Look-ups in named tables: a row name and a column name give one cell, copied from the table.

zef
cols = tem, zasufe
zosi: [0.53, 0.39]
vug: [0.59, 0.20]
vogod: [0.41, 0.80]
virefu: [0.64, 0.02]
sop: [0.40, 0.86]
gido: [0.62, 0.08]
lok: [0.51, 0.45]
nozibi: [0.57, 0.26]
vufab: [0.42, 0.77]
fizenit: [0.62, 0.10]

What is the zasufe of nozibi in zef? 0.26
What is the zasufe of virefu in zef? 0.02
What is the tem of lok in zef? 0.51
What is the zasufe of vug in zef? 0.20
What is the zasufe of zosi in zef? 0.39
What is the zasufe of vogod in zef? 0.80
What is the tem of fizenit in zef? 0.62
What is the tem of zosi in zef? 0.53
What is the tem of virefu in zef? 0.64
What is the zasufe of gido in zef? 0.08
What is the tem of gido in zef? 0.62
What is the tem of vufab in zef? 0.42
What is the zasufe of sop in zef? 0.86
What is the tem of vug in zef? 0.59
What is the tem of vogod in zef? 0.41
What is the zasufe of fizenit in zef? 0.10
What is the zasufe of vufab in zef? 0.77
What is the zasufe of lok in zef? 0.45
What is the tem of sop in zef? 0.40
What is the tem of nozibi in zef? 0.57

taz =
         bevuf  vikimap  vuno  gide  magona  sozovob
lupopa     102      166   176   127      98      194
tobuzuf     72       73   139   167     176       39
ros        111       67    33    45      72       38
tugisi     109       89    82   128     172       37
fikasun    122      171    95   173     113       92
robi        84      101    33    51      58       77
zinelel     99      194    12    86      56      110
gim        139       54    91    38     144       77
lov        116      154   116    82     115      121

tobuzuf, sozovob => 39
lupopa, vuno => 176
fikasun, bevuf => 122
tugisi, vikimap => 89
tobuzuf, vikimap => 73
zinelel, gide => 86
lupopa, vikimap => 166
zinelel, vuno => 12
tugisi, bevuf => 109
lov, magona => 115
ros, vikimap => 67
tobuzuf, vuno => 139
fikasun, vuno => 95
zinelel, vikimap => 194

tuk:
cols = vizolez, tavibe, bif, mor, zunova, bom, tulu
buri: [-32472, 50047, -21540, -54545, -43018, 1132, 10243]
bak: [-27512, -16707, -44201, 40908, -18436, -4626, -30530]
mivefa: [-16891, 28650, 3242, -72608, -31009, -8625, 9016]
mopo: [-7426, 331, 4600, -50189, -14298, -14455, 1407]
lon: [-23004, -11249, -33621, 19411, -18315, -6733, -22545]
ril: [-16643, 7037, -7743, -36066, -23157, -9335, -5630]
bazili: [-33602, -4398, -47249, 34804, -27379, -1115, -29875]
mipem: [10464, -49792, -27527, 35645, 39847, -25173, 10896]

What is the tulu of buri in tuk?
10243
What is the tavibe of ril in tuk?
7037
What is the bom of bazili in tuk?
-1115
What is the vizolez of mopo in tuk?
-7426
What is the tulu of mipem in tuk?
10896
What is the vizolez of mipem in tuk?
10464
What is the tulu of ril in tuk?
-5630
What is the bom of mopo in tuk?
-14455
What is the tavibe of bak in tuk?
-16707
What is the bif of bak in tuk?
-44201
What is the tavibe of mopo in tuk?
331
What is the bif of mopo in tuk?
4600
What is the tavibe of mivefa in tuk?
28650
What is the vizolez of ril in tuk?
-16643
What is the tulu of mopo in tuk?
1407
What is the bom of bak in tuk?
-4626
What is the vizolez of mivefa in tuk?
-16891
What is the tavibe of bazili in tuk?
-4398
What is the zunova of ril in tuk?
-23157

pok:
|  | puf | rimenuv |
|---|---|---|
| sefolu | 3184 | 6216 |
| tet | 1474 | 5486 |
| kisuled | 4175 | 2808 |
| giv | 2611 | 2856 |
| tupan | 3457 | 3141 |
| tepega | 7583 | 3122 |
| sisu | 5128 | 5010 |
| gufu | 5518 | 6302 |
| mutad | 2534 | 6940 |
| zapo | 8685 | 7650 |
| mipufu | 6895 | 3205 |
| gevaz | 3480 | 3818 |

rimenuv of mipufu: 3205
rimenuv of tet: 5486
puf of sisu: 5128
puf of giv: 2611
puf of mutad: 2534
puf of tet: 1474
puf of gevaz: 3480
rimenuv of kisuled: 2808
rimenuv of mutad: 6940
rimenuv of tepega: 3122
rimenuv of sefolu: 6216
puf of zapo: 8685
Which row has the largest rimenuv? zapo

kosakad:
|  | linafo | vur | dulodu |
|---|---|---|---|
| deri | 26 | 104 | 120 |
| seki | 137 | 184 | 203 |
| nud | 58 | 69 | 135 |
| babo | 62 | 71 | 126 |
| taz | 54 | 134 | 127 |
| sisuror | 147 | 125 | 147 |
| bif | 63 | 69 | 124 |
| lupuge | 84 | 75 | 101 |
| rubulok | 138 | 58 | 120 |
| kekamuz | 142 | 123 | 132 |
| deboma | 59 | 123 | 159 |
| misef | 132 | 172 | 141 |
| vareke | 96 | 130 | 71 |
| puvad | 91 | 176 | 129 |

nud, vur => 69
lupuge, vur => 75
misef, vur => 172
nud, linafo => 58
bif, dulodu => 124
lupuge, dulodu => 101
deri, linafo => 26
bif, vur => 69
deboma, linafo => 59
taz, dulodu => 127
taz, vur => 134
taz, linafo => 54
rubulok, linafo => 138
deboma, dulodu => 159

